Below are the code and all the weights of a small trained network. Each question names an input and a target symbol and asks about switching units off, where a switched-off unit gives its printed mean instead of its output.

import numpy as np


def w(rows, s, z=0):
    codes = np.array(rows[::2]) - 128.0
    scale = np.full(codes.shape[1], s)
    scale[-1] = z or s
    return codes * scale


def f(y):
    return y / 2 * (1 + np.tanh(0.7978845608 * (y + 0.044715 * y**3)))


def softmax(a):
    e = np.exp(a - a.max(-1, keepdims=True))
    return e / e.sum(-1, keepdims=True)


def log_softmax(a):
    a = a - a.max(-1, keepdims=True)
    return a - np.log(np.exp(a).sum(-1, keepdims=True))


def net(x, mask):
    ids = ['αεμξπτω'.index(c) for c in x.split()]
    T = len(ids)
    res = E[ids] + P[:T]
    r = res
    for j in range(2):
        rows = slice(2 * j, 2 * j + 2)
        q, k, v = (r @ M[0][rows].T for M in (Q, K, V))
        z = softmax(np.where(np.tri(T) > 0, q @ k.T / 2**0.5, -1e9)) @ v
        o = O[0][rows]
        res = res + np.where(mask[j], z, o[:, -1]) @ o[:, :-1]
    y = f(res @ A[0][:, :-1].T + A[0][:, -1])
    res = res + np.where(mask[2:26], y, B[0][:, -1]) @ B[0][:, :-1]
    return log_softmax(res[-1] @ U[:, :-1].T + U[:, -1])


Q, K, V, O, A, B = {}, {}, {}, {}, {}, {}
E = w([
[87,235,74,96,172,59],'α',
[135,102,128,51,232,214],'ε',
[144,54,3,70,81,148],'μ',
[16,166,118,202,193,173],'ξ',
[113,194,62,168,64,107],'π',
[30,192,120,104,95,191],'τ',
[77,231,109,31,70,142],'ω',
],0.0061)
P = w([
[54,151,2,167,152,166],'0',
[190,206,110,106,148,232],'1',
[40,127,49,150,145,120],'2',
[180,177,129,96,146,195],'3',
[29,101,77,137,138,95],'4',
[183,151,146,91,149,167],'5',
[21,74,116,121,130,77],'6',
[186,132,167,76,148,140],'7',
[31,49,119,113,122,65],'8',
],0.0058)
Q[0] = w([
[81,236,110,93,202,127],'H1',
[72,116,82,92,138,100],'H1',
[60,58,195,162,103,83],'H2',
[222,111,253,168,169,134],'H2',
],0.032)
K[0] = w([
[135,92,214,133,104,86],'H1',
[153,5,96,97,138,126],'H1',
[158,78,46,105,195,169],'H2',
[88,255,77,163,119,166],'H2',
],0.027)
V[0] = w([
[86,73,123,189,111,174],'H1',
[66,191,193,117,132,144],'H1',
[95,140,149,147,251,142],'H2',
[117,62,94,68,119,218],'H2',
],0.019)
O[0] = w([
[104,81,154,225,127,153,126],'H1',
[109,183,146,173,99,206,112],'H1',
[111,74,114,82,253,141,135],'H2',
[98,64,190,56,94,139,255],'H2',
],0.011,0.0069)
A[0] = w([
[169,115,151,78,153,109,178],'N1',
[96,90,146,100,142,131,68],'N2',
[188,114,171,120,161,125,205],'N3',
[67,139,130,250,169,150,190],'N4',
[240,115,156,84,101,220,67],'N5',
[254,209,191,100,165,162,35],'N6',
[35,66,75,186,155,137,207],'N7',
[64,184,104,142,117,196,155],'N8',
[75,153,86,177,149,25,60],'N9',
[233,182,142,178,88,174,130],'N10',
[198,152,76,112,100,85,169],'N11',
[205,106,107,128,35,180,189],'N12',
[29,118,50,151,90,72,145],'N13',
[101,195,87,97,176,73,180],'N14',
[99,34,114,247,188,79,2],'N15',
[72,157,63,239,33,76,36],'N16',
[185,103,137,151,194,174,77],'N17',
[124,208,245,92,149,143,50],'N18',
[156,119,135,55,86,188,139],'N19',
[176,189,66,70,98,107,105],'N20',
[64,156,148,133,63,103,129],'N21',
[119,98,135,131,139,138,133],'N22',
[161,43,84,143,115,80,113],'N23',
[124,111,120,120,147,124,136],'N24',
],0.0084,0.002)
B[0] = w([
[123,139,119,134,180,160,193],'N1',
[116,188,120,112,166,116,221],'N2',
[155,128,125,149,146,186,133],'N3',
[192,176,212,151,166,150,166],'N4',
[195,59,77,201,138,123,163],'N5',
[220,199,112,49,185,97,178],'N6',
[185,99,180,81,106,75,227],'N7',
[67,121,131,142,108,214,217],'N8',
[175,47,122,159,117,87,135],'N9',
[121,250,142,197,102,64,148],'N10',
[83,150,147,117,197,101,150],'N11',
[95,100,180,220,148,99,191],'N12',
[210,141,92,160,82,76,218],'N13',
[100,45,134,178,127,133,206],'N14',
[35,175,3,154,118,96,150],'N15',
[155,118,25,77,232,196,139],'N16',
[155,149,107,169,64,115,142],'N17',
[147,100,97,25,44,126,177],'N18',
[134,94,83,166,145,74,253],'N19',
[69,94,194,79,146,62,194],'N20',
[158,132,139,125,46,137,214],'N21',
[108,150,130,118,141,128,156],'N22',
[109,185,162,62,82,172,199],'N23',
[104,144,132,122,128,126,150],'N24',
],0.015,0.005)
U = w([
[45,151,132,42,207,114,192],'α',
[170,168,254,131,133,198,10],'ε',
[244,148,57,147,157,131,95],'μ',
[94,18,165,251,148,69,170],'ξ',
[73,252,149,226,154,71,163],'π',
[180,162,167,101,29,35,105],'τ',
[5,119,37,146,72,215,150],'ω',
],0.0037,0.0013)

Each question gives the input, a string of symbols that net reads in full, and the target symbol t.
The units are the heads (2 rows each of Q, K, V and O) and the neurons (one row each of A and B). Each row of codes is followed by its name. A weight is (code - 128) times the scale printed after its matrix; where a second scale follows, it is the last column's (O, A, B and U).
mask holds one flag per unit, heads first, then neurons. A switched-off unit (its flag False) gives its mean, the last column of its rows in O or B, instead of its output. The means were averaged over made-up inputs and are rounded, as every weight is.
A unit's drop is (log p(t) with every unit on - log p(t) with that unit switched off) / (log p(t) with every unit on - log p(t) with every unit switched off).
The circuit of an input: a set's keep is (log p(t) with only the set's units on - log p(t) with every unit switched off) / (log p(t) with every unit on - log p(t) with every unit switched off). Starting from the 12 units with the biggest drops (on a tie, the unit counted first), units are removed one at a time, each time the one whose removal leaves the highest keep (on an exact tie, the one counted first), for as long as the keep stays at least 0.8.
circuit, biggest first: the units of the circuit, biggest drop first
most important unit: the unit with the biggest drop
k most important neurons: the k neurons with the biggest drops, biggest first
which heads matter: for each layer, one digit per head in row order, 1 if its drop is at least 0.15 and else 0, layers parted by /
input α ε π α ω α μ μ, target ξ: which heads matter => 01
input α α π π π τ, target ω: most important neuron => N8
input α ε ω, target α: circuit, biggest first => H2; N2
input α ω α μ π α ξ, target τ: circuit, biggest first => H2; N21; N13
input α α μ ξ α α, target α: circuit, biggest first => H1; N20; N13; H2
input μ α π π, target π: circuit, biggest first => H2; N10
input ε α ξ ξ, target ε: circuit, biggest first => N4; H1
input ξ π μ, target τ: circuit, biggest first => H1; N13; N23; N7
input ξ α ε ω α α τ α ξ, target α: 2 most important neurons => N15; N7
input α μ ε μ ε ε, target μ: which heads matter => 00
input ε α ω ε ω ξ, target ε: which heads matter => 11
input μ α μ α, target ξ: circuit, biggest first => N14; H2
input α π ξ ξ π μ α, target τ: circuit, biggest first => H2; N21
input ω α ε, target α: 2 most important neurons => N2; N13
input μ α π μ π, target τ: most important unit => H1
input ω ξ ε π, target π: circuit, biggest first => H2; N10; H1
input ω α μ μ ω α α ε, target μ: circuit, biggest first => N5; N6; H1
input μ μ μ μ α α ω, target τ: which heads matter => 01
input α μ α α μ τ ε ξ τ, target α: which heads matter => 01
input α μ τ, target τ: most important unit => H2
input α α α α ω α τ ξ π, target μ: which heads matter => 11
input π α α, target ξ: which heads matter => 01
input π α μ τ α μ μ μ μ, target τ: which heads matter => 11
